Below are the code and all the weights of a small trained network. Each question names an input and a class and asks about switching units off, where a switched-off unit gives its printed mean instead of its output.

import numpy as np


def w(rows, s, z=0):
    codes = np.array(rows[::2]) - 128.0
    scale = np.full(codes.shape[1], s)
    scale[-1] = z or s
    return codes * scale


def norm(h):
    return h / np.sqrt((h * h).mean(-1, keepdims=True) + 1e-5)


def f(y):
    return y / 2 * (1 + np.tanh(0.7978845608 * (y + 0.044715 * y**3)))


def log_softmax(a):
    a = a - a.max(-1, keepdims=True)
    return a - np.log(np.exp(a).sum(-1, keepdims=True))


def net(x, mask):
    res = np.array(x, float).reshape(1, 7) / 4 @ E
    u = 0
    for l in range(2):
        y = f(norm(res) @ A[l][:, :-1].T + A[l][:, -1])
        res = res + np.where(mask[u : u + 14], y, B[l][:, -1]) @ B[l][:, :-1]
        u += 14
    return log_softmax(norm(res)[-1] @ U[:, :-1].T + U[:, -1])


A, B = {}, {}
E = w([
[255,87,80,154,167,128,160,130,203,137,41],'x0',
[180,179,177,84,122,231,99,149,181,102,170],'x1',
[110,132,40,99,181,133,89,86,147,94,156],'x2',
[178,92,166,31,126,72,135,101,108,102,137],'x3',
[93,106,105,131,36,113,164,118,212,87,149],'x4',
[151,112,98,121,79,172,108,84,74,142,110],'x5',
[128,135,123,121,123,125,129,137,130,129,124],'x6',
],0.0079)
A[0] = w([
[156,83,79,110,68,210,115,75,37,108,83,27],'L0N0',
[121,95,128,141,147,144,99,130,167,149,84,34],'L0N1',
[91,128,198,155,254,71,163,177,186,74,142,75],'L0N2',
[138,194,43,85,175,84,104,103,155,117,169,71],'L0N3',
[187,101,64,126,104,129,136,149,167,133,79,117],'L0N4',
[161,156,205,153,56,100,170,185,109,178,99,1],'L0N5',
[172,88,179,67,160,59,141,88,135,120,172,28],'L0N6',
[92,127,141,111,114,173,153,126,76,117,166,75],'L0N7',
[102,137,81,216,136,172,124,158,136,118,138,63],'L0N8',
[151,146,217,113,86,83,160,102,135,169,118,52],'L0N9',
[101,187,167,125,226,62,192,162,195,110,168,69],'L0N10',
[162,132,87,134,62,175,111,40,64,172,122,46],'L0N11',
[98,152,24,81,204,118,67,87,161,84,151,8],'L0N12',
[156,204,129,114,217,86,75,182,60,122,98,70],'L0N13',
],0.007,0.0058)
B[0] = w([
[170,118,75,123,42,119,73,176,114,201,160,174],'L0N0',
[139,153,124,160,127,107,114,127,81,96,127,102],'L0N1',
[166,119,57,123,19,150,81,145,81,214,133,230],'L0N2',
[108,102,110,165,124,185,115,157,91,71,105,166],'L0N3',
[137,183,145,153,122,81,97,124,114,91,172,253],'L0N4',
[134,39,157,188,158,171,84,149,118,41,145,166],'L0N5',
[98,180,102,90,97,164,141,115,94,95,29,166],'L0N6',
[146,156,117,144,152,100,105,142,137,119,136,156],'L0N7',
[88,162,147,119,130,149,118,98,146,118,51,171],'L0N8',
[71,92,96,139,138,173,82,126,113,87,80,157],'L0N9',
[171,110,80,124,20,138,47,134,108,187,105,211],'L0N10',
[125,117,93,116,74,99,80,194,161,188,125,167],'L0N11',
[118,2,168,201,141,174,63,129,101,66,112,181],'L0N12',
[136,113,118,120,112,174,222,67,110,145,191,221],'L0N13',
],0.0087,0.0031)
A[1] = w([
[163,104,159,39,129,85,127,134,92,95,108,104],'L1N0',
[83,172,117,202,173,162,125,150,157,177,96,79],'L1N1',
[138,51,144,131,156,132,119,170,159,145,122,84],'L1N2',
[138,93,120,47,155,87,94,107,120,103,139,85],'L1N3',
[91,173,142,119,123,84,120,151,92,129,171,54],'L1N4',
[102,117,110,135,117,82,137,101,85,125,108,68],'L1N5',
[97,71,87,188,161,2,190,108,73,146,95,4],'L1N6',
[46,138,155,91,132,128,100,110,96,103,180,103],'L1N7',
[85,120,76,132,72,105,159,101,236,57,167,92],'L1N8',
[193,129,111,137,142,111,128,106,176,150,77,82],'L1N9',
[152,147,125,123,229,166,103,94,73,187,141,132],'L1N10',
[174,164,172,97,145,193,111,147,164,110,156,38],'L1N11',
[210,111,82,140,176,126,166,135,170,90,85,80],'L1N12',
[145,96,229,159,100,121,156,189,107,142,99,30],'L1N13',
],0.0096,0.0031)
B[1] = w([
[60,225,65,161,73,175,199,96,157,109,25,192],'L1N0',
[102,184,86,56,76,124,166,45,101,46,6,200],'L1N1',
[86,108,93,176,106,107,107,74,120,107,187,138],'L1N2',
[61,134,122,193,106,158,119,118,142,120,54,162],'L1N3',
[199,166,104,154,155,87,115,114,135,142,127,166],'L1N4',
[134,170,128,107,187,170,109,151,194,138,138,177],'L1N5',
[131,128,162,45,183,210,63,155,251,152,174,253],'L1N6',
[231,182,159,223,178,29,110,134,128,111,121,222],'L1N7',
[170,61,159,95,149,138,220,144,39,169,136,238],'L1N8',
[62,203,177,144,118,66,101,115,56,130,198,199],'L1N9',
[131,42,157,113,51,81,248,171,140,98,150,219],'L1N10',
[34,91,76,63,216,122,68,126,254,208,136,201],'L1N11',
[125,197,195,191,147,46,92,156,47,117,175,212],'L1N12',
[153,44,40,173,177,168,61,73,57,53,131,188],'L1N13',
],0.0075,0.0054)
U = w([
[152,207,175,170,148,34,90,139,103,109,158,200],'0',
[121,48,133,168,152,163,73,127,102,54,115,218],'1',
[148,124,90,109,47,113,74,158,119,185,122,119],'2',
[85,199,127,102,110,148,171,101,128,82,39,106],'3',
[109,125,151,62,185,144,90,145,212,159,153,99],'4',
[150,71,163,103,123,123,253,141,93,131,166,6],'5',
],0.016,0.0018)

Each question gives the input, the list of numbers given to net, and the class t.
The units are the neurons (one row each of A and B). Each row of codes is followed by its name. A weight is (code - 128) times the scale printed after its matrix; where a second scale follows, it is the last column's (A, B and U).
mask holds one flag per neuron, layer by layer. A switched-off neuron (its flag False) gives its mean, the last column of its row in B, instead of its output. The means were averaged over made-up inputs and are rounded, as every weight is.
A unit's drop is (log p(t) with every unit on - log p(t) with that unit switched off) / (log p(t) with every unit on - log p(t) with every unit switched off).
The circuit of an input: a set's keep is (log p(t) with only the set's units on - log p(t) with every unit switched off) / (log p(t) with every unit on - log p(t) with every unit switched off). Starting from the 12 units with the biggest drops (on a tie, the unit counted first), units are removed one at a time, each time the one whose removal leaves the highest keep (on an exact tie, the one counted first), for as long as the keep stays at least 0.8.
units of the circuit, in order: the units of the circuit, biggest drop first
unit that matters most: the unit with the biggest drop
top k neurons: the k neurons with the biggest drops, biggest first
top k neurons in layer l: the k neurons of layer l with the biggest drops, biggest first
input [3,-2,6,6,8,1,3], class 5: unit that matters most => L1N8
input [-1,4,5,7,-8,-1,1], class 5: top 3 neurons => [L1N10; L0N13; L1N1]
input [3,4,-6,1,0,6,-7], class 1: top 4 neurons => [L0N5; L1N13; L0N2; L0N10]
input [-5,1,-8,3,7,4,0], class 1: units of the circuit, in order => [L1N13; L0N5]
input [-3,0,5,-8,6,6,-2], class 3: units of the circuit, in order => [L0N8; L1N1]
input [1,-7,4,-4,-8,4,-7], class 5: top 3 neurons => [L1N10; L0N13; L1N11]
input [-3,-2,7,7,-8,5,-5], class 5: top 2 neurons => [L1N10; L0N13]
input [-3,5,3,-6,-3,-1,6], class 3: top 2 neurons in layer 1 => [L1N1; L1N6]
input [6,7,-7,-5,-7,-5,2], class 1: top 3 neurons => [L1N13; L1N6; L0N5]
input [2,-4,-5,-8,-3,-7,8], class 3: top 2 neurons in layer 0 => [L0N8; L0N0]
input [1,-8,-6,-8,-6,6,3], class 3: top 2 neurons in layer 1 => [L1N1; L1N11]
input [6,5,8,0,1,-1,7], class 1: top 3 neurons => [L0N12; L0N3; L1N7]
input [1,6,4,5,-8,-7,8], class 5: top 3 neurons => [L0N13; L1N10; L1N6]
input [8,3,3,0,7,-1,7], class 0: unit that matters most => L1N12
input [3,7,1,0,-3,-7,8], class 2: top 3 neurons => [L0N2; L0N10; L1N6]
input [-5,-2,8,-7,1,-3,6], class 1: top 2 neurons in layer 0 => [L0N12; L0N3]
input [7,2,-7,7,0,7,-2], class 0: units of the circuit, in order => [L1N12; L1N9]
input [2,-6,1,7,-1,6,7], class 3: top 2 neurons => [L1N0; L0N2]
input [-5,4,6,-2,-5,-2,-1], class 1: top 2 neurons in layer 1 => [L1N8; L1N12]
input [-7,-8,-6,5,8,-8,3], class 2: top 2 neurons => [L0N10; L0N2]
input [-8,6,-3,4,7,7,0], class 0: unit that matters most => L1N7
input [2,8,-1,1,-4,6,-1], class 4: top 3 neurons => [L1N11; L0N2; L0N10]
input [4,4,6,6,-5,7,5], class 2: top 2 neurons => [L0N0; L0N11]
input [-8,3,7,3,-4,8,8], class 0: top 2 neurons in layer 0 => [L0N2; L0N10]
